Below are the code and all the weights of a small trained network. Each question names an input and a class and asks about switching units off, where a switched-off unit gives its printed mean instead of its output.

import numpy as np


def w(rows, s, z=0):
    codes = np.array(rows[::2]) - 128.0
    scale = np.full(codes.shape[1], s)
    scale[-1] = z or s
    return codes * scale


def norm(h):
    return h / np.sqrt((h * h).mean(-1, keepdims=True) + 1e-5)


def f(y):
    return np.maximum(y, 0)


def log_softmax(a):
    a = a - a.max(-1, keepdims=True)
    return a - np.log(np.exp(a).sum(-1, keepdims=True))


def net(x, mask):
    res = np.array(x, float).reshape(1, 2) / 4 @ E
    u = 0
    for l in range(3):
        y = f(norm(res) @ A[l][:, :-1].T + A[l][:, -1])
        res = res + np.where(mask[u : u + 4], y, B[l][:, -1]) @ B[l][:, :-1]
        u += 4
    return log_softmax(norm(res)[-1] @ U[:, :-1].T + U[:, -1])


A, B = {}, {}
E = w([
[161,68,127,174,222],'x0',
[140,192,254,154,115],'x1',
],0.0066)
A[0] = w([
[171,91,216,155,119,88],'0.n0',
[113,211,115,46,1,235],'0.n1',
[183,152,90,67,101,4],'0.n2',
[176,43,91,70,170,192],'0.n3',
],0.009,0.0023)
B[0] = w([
[164,232,229,141,170,179],'0.n0',
[10,17,154,36,124,254],'0.n1',
[141,173,210,239,154,148],'0.n2',
[118,172,123,254,13,197],'0.n3',
],0.0066,0.0096)
A[1] = w([
[159,109,71,121,50,170],'1.n0',
[147,70,64,124,106,122],'1.n1',
[148,96,78,92,106,9],'1.n2',
[133,114,253,24,4,3],'1.n3',
],0.0063,0.0021)
B[1] = w([
[235,122,122,48,184,185],'1.n0',
[169,194,230,178,59,169],'1.n1',
[250,133,131,59,168,132],'1.n2',
[75,154,91,161,255,253],'1.n3',
],0.008,0.0048)
A[2] = w([
[168,79,150,91,67,50],'2.n0',
[77,211,164,86,107,223],'2.n1',
[8,2,38,87,64,104],'2.n2',
[9,115,140,142,152,254],'2.n3',
],0.0059,0.0023)
B[2] = w([
[129,143,175,122,153,135],'2.n0',
[107,33,106,2,110,214],'2.n1',
[28,136,96,81,161,247],'2.n2',
[129,115,92,115,71,255],'2.n3',
],0.0088,0.0055)
U = w([
[13,90,158,58,101,77],'0',
[253,195,245,89,184,63],'1',
[248,130,75,254,9,254],'2',
],0.0056,0.00089)

Each question gives the input, the list of numbers given to net, and the class t.
The units are the neurons (one row each of A and B). Each row of codes is followed by its name. A weight is (code - 128) times the scale printed after its matrix; where a second scale follows, it is the last column's (A, B and U).
mask holds one flag per neuron, layer by layer. A switched-off neuron (its flag False) gives its mean, the last column of its row in B, instead of its output. The means were averaged over made-up inputs and are rounded, as every weight is.
A unit's drop is (log p(t) with every unit on - log p(t) with that unit switched off) / (log p(t) with every unit on - log p(t) with every unit switched off).
The circuit of an input: a set's keep is (log p(t) with only the set's units on - log p(t) with every unit switched off) / (log p(t) with every unit on - log p(t) with every unit switched off). Starting from all 12 units, units are removed one at a time, each time the one whose removal leaves the highest keep (on an exact tie, the one counted first), for as long as the keep stays at least 0.8.
units of the circuit, in order: the units of the circuit, biggest drop first
top k neurons: the k neurons with the biggest drops, biggest first
k most important neurons of layer l: the k neurons of layer l with the biggest drops, biggest first
drop when u is switched off: that unit's drop, to one decimal
input [5,-8], class 2: units of the circuit, in order	(0.n1; 0.n3)
input [5,-6], class 2: units of the circuit, in order	(0.n1; 0.n3)
input [0,1], class 1: top 4 neurons	(0.n0; 0.n3; 0.n1; 2.n2)
input [5,6], class 1: units of the circuit, in order	(0.n1)
input [8,1], class 2: 2 most important neurons of layer 0	(0.n3; 0.n1)
input [1,7], class 1: top 2 neurons	(0.n1; 0.n0)
input [1,1], class 1: top 3 neurons	(0.n1; 0.n0; 2.n2)
input [6,2], class 1: top 3 neurons	(0.n1; 0.n0; 2.n3)
input [8,-6], class 2: top 2 neurons	(0.n1; 0.n3)
input [6,4], class 1: drop when 0.n0 is switched off	0.1
input [8,3], class 1: drop when 0.n0 is switched off	0.3
input [1,-4], class 2: drop when 0.n3 is switched off	0.2
input [4,0], class 2: drop when 0.n1 is switched off	0.5
